Below are the code and all the weights of a small trained network. Each question names an input and a class and asks about switching units off, where a switched-off unit gives its printed mean instead of its output.

import numpy as np


def w(rows, s, z=0):
    codes = np.array(rows[::2]) - 128.0
    scale = np.full(codes.shape[1], s)
    scale[-1] = z or s
    return codes * scale


def f(y):
    return np.maximum(y, 0)


def log_softmax(a):
    a = a - a.max(-1, keepdims=True)
    return a - np.log(np.exp(a).sum(-1, keepdims=True))


def net(x, mask):
    res = np.array(x, float).reshape(1, 3) / 4 @ E
    y = f(res @ A[0][:, :-1].T + A[0][:, -1])
    res = res + np.where(mask, y, B[0][:, -1]) @ B[0][:, :-1]
    return log_softmax(res[-1] @ U[:, :-1].T + U[:, -1])


A, B = {}, {}
E = w([
[204,69,195,114,112],'x0',
[157,117,159,162,199],'x1',
[156,74,31,245,72],'x2',
],0.012)
A[0] = w([
[96,150,68,158,128,140],'neuron 1',
[176,117,112,219,106,147],'neuron 2',
[169,137,153,136,135,171],'neuron 3',
[157,162,151,188,147,253],'neuron 4',
[163,84,119,109,82,173],'neuron 5',
[70,147,120,107,135,125],'neuron 6',
[90,154,161,55,98,208],'neuron 7',
[159,145,77,167,4,66],'neuron 8',
[131,163,191,93,219,205],'neuron 9',
[82,121,67,128,124,144],'neuron 10',
[139,167,102,126,199,83],'neuron 11',
[102,120,62,185,69,195],'neuron 12',
[137,74,151,116,41,226],'neuron 13',
[79,151,110,85,73,173],'neuron 14',
[111,175,154,54,100,208],'neuron 15',
[111,173,144,81,188,145],'neuron 16',
],0.016,0.005)
B[0] = w([
[153,119,85,78,126,196],'neuron 1',
[78,140,185,165,132,231],'neuron 2',
[123,115,189,128,195,163],'neuron 3',
[60,38,146,161,106,183],'neuron 4',
[38,40,209,229,62,179],'neuron 5',
[125,154,100,123,220,169],'neuron 6',
[84,184,193,236,174,212],'neuron 7',
[117,65,199,37,58,229],'neuron 8',
[89,2,148,99,118,243],'neuron 9',
[173,152,42,2,150,185],'neuron 10',
[77,39,121,160,87,160],'neuron 11',
[104,75,76,32,86,248],'neuron 12',
[154,106,184,205,144,197],'neuron 13',
[175,207,83,184,130,182],'neuron 14',
[100,194,191,189,224,212],'neuron 15',
[77,43,145,143,158,208],'neuron 16',
],0.0083,0.017)
U = w([
[26,107,173,130,143,186],'0',
[235,174,75,154,78,2],'1',
[178,182,70,42,20,126],'2',
[93,206,13,69,195,178],'3',
[168,205,134,78,72,16],'4',
[124,140,133,254,78,133],'5',
[96,8,112,106,30,169],'6',
],0.0093,0.0039)

Each question gives the input, the list of numbers given to net, and the class t.
The units are the neurons (one row each of A and B). Each row of codes is followed by its name. A weight is (code - 128) times the scale printed after its matrix; where a second scale follows, it is the last column's (A, B and U).
mask holds one flag per neuron, in row order. A switched-off neuron (its flag False) gives its mean, the last column of its row in B, instead of its output. The means were averaged over made-up inputs and are rounded, as every weight is.
A unit's drop is (log p(t) with every unit on - log p(t) with that unit switched off) / (log p(t) with every unit on - log p(t) with every unit switched off).
The circuit of an input: a set's keep is (log p(t) with only the set's units on - log p(t) with every unit switched off) / (log p(t) with every unit on - log p(t) with every unit switched off). Starting from the 12 units with the biggest drops (on a tie, the unit counted first), units are removed one at a time, each time the one whose removal leaves the highest keep (on an exact tie, the one counted first), for as long as the keep stays at least 0.8.
circuit, biggest first: the units of the circuit, biggest drop first
most important unit: the unit with the biggest drop
top k neurons: the k neurons with the biggest drops, biggest first
drop of u: that unit's drop, to one decimal
input [4,6,4], class 5: circuit, biggest first -> (neuron 9; neuron 8)
input [-4,5,-1], class 6: top 2 neurons -> (neuron 15; neuron 7)
input [-4,4,3], class 6: most important unit -> neuron 15
input [8,8,-3], class 6: top 3 neurons -> (neuron 9; neuron 15; neuron 7)
input [-2,5,2], class 6: top 2 neurons -> (neuron 15; neuron 7)
input [0,7,0], class 6: top 2 neurons -> (neuron 15; neuron 7)
input [-7,0,6], class 2: top 2 neurons -> (neuron 10; neuron 9)
input [8,7,-2], class 6: top 2 neurons -> (neuron 15; neuron 9)
input [-7,-8,-7], class 3: top 2 neurons -> (neuron 14; neuron 6)
input [-7,-1,6], class 2: top 2 neurons -> (neuron 10; neuron 9)
input [-8,8,1], class 6: drop of neuron 7 -> 0.1
input [-6,-8,2], class 2: drop of neuron 8 -> 0.2
input [3,-3,0], class 5: drop of neuron 15 -> 0.0
input [-5,4,2], class 6: circuit, biggest first -> (neuron 15)
input [-3,-5,-3], class 3: drop of neuron 5 -> 0.1
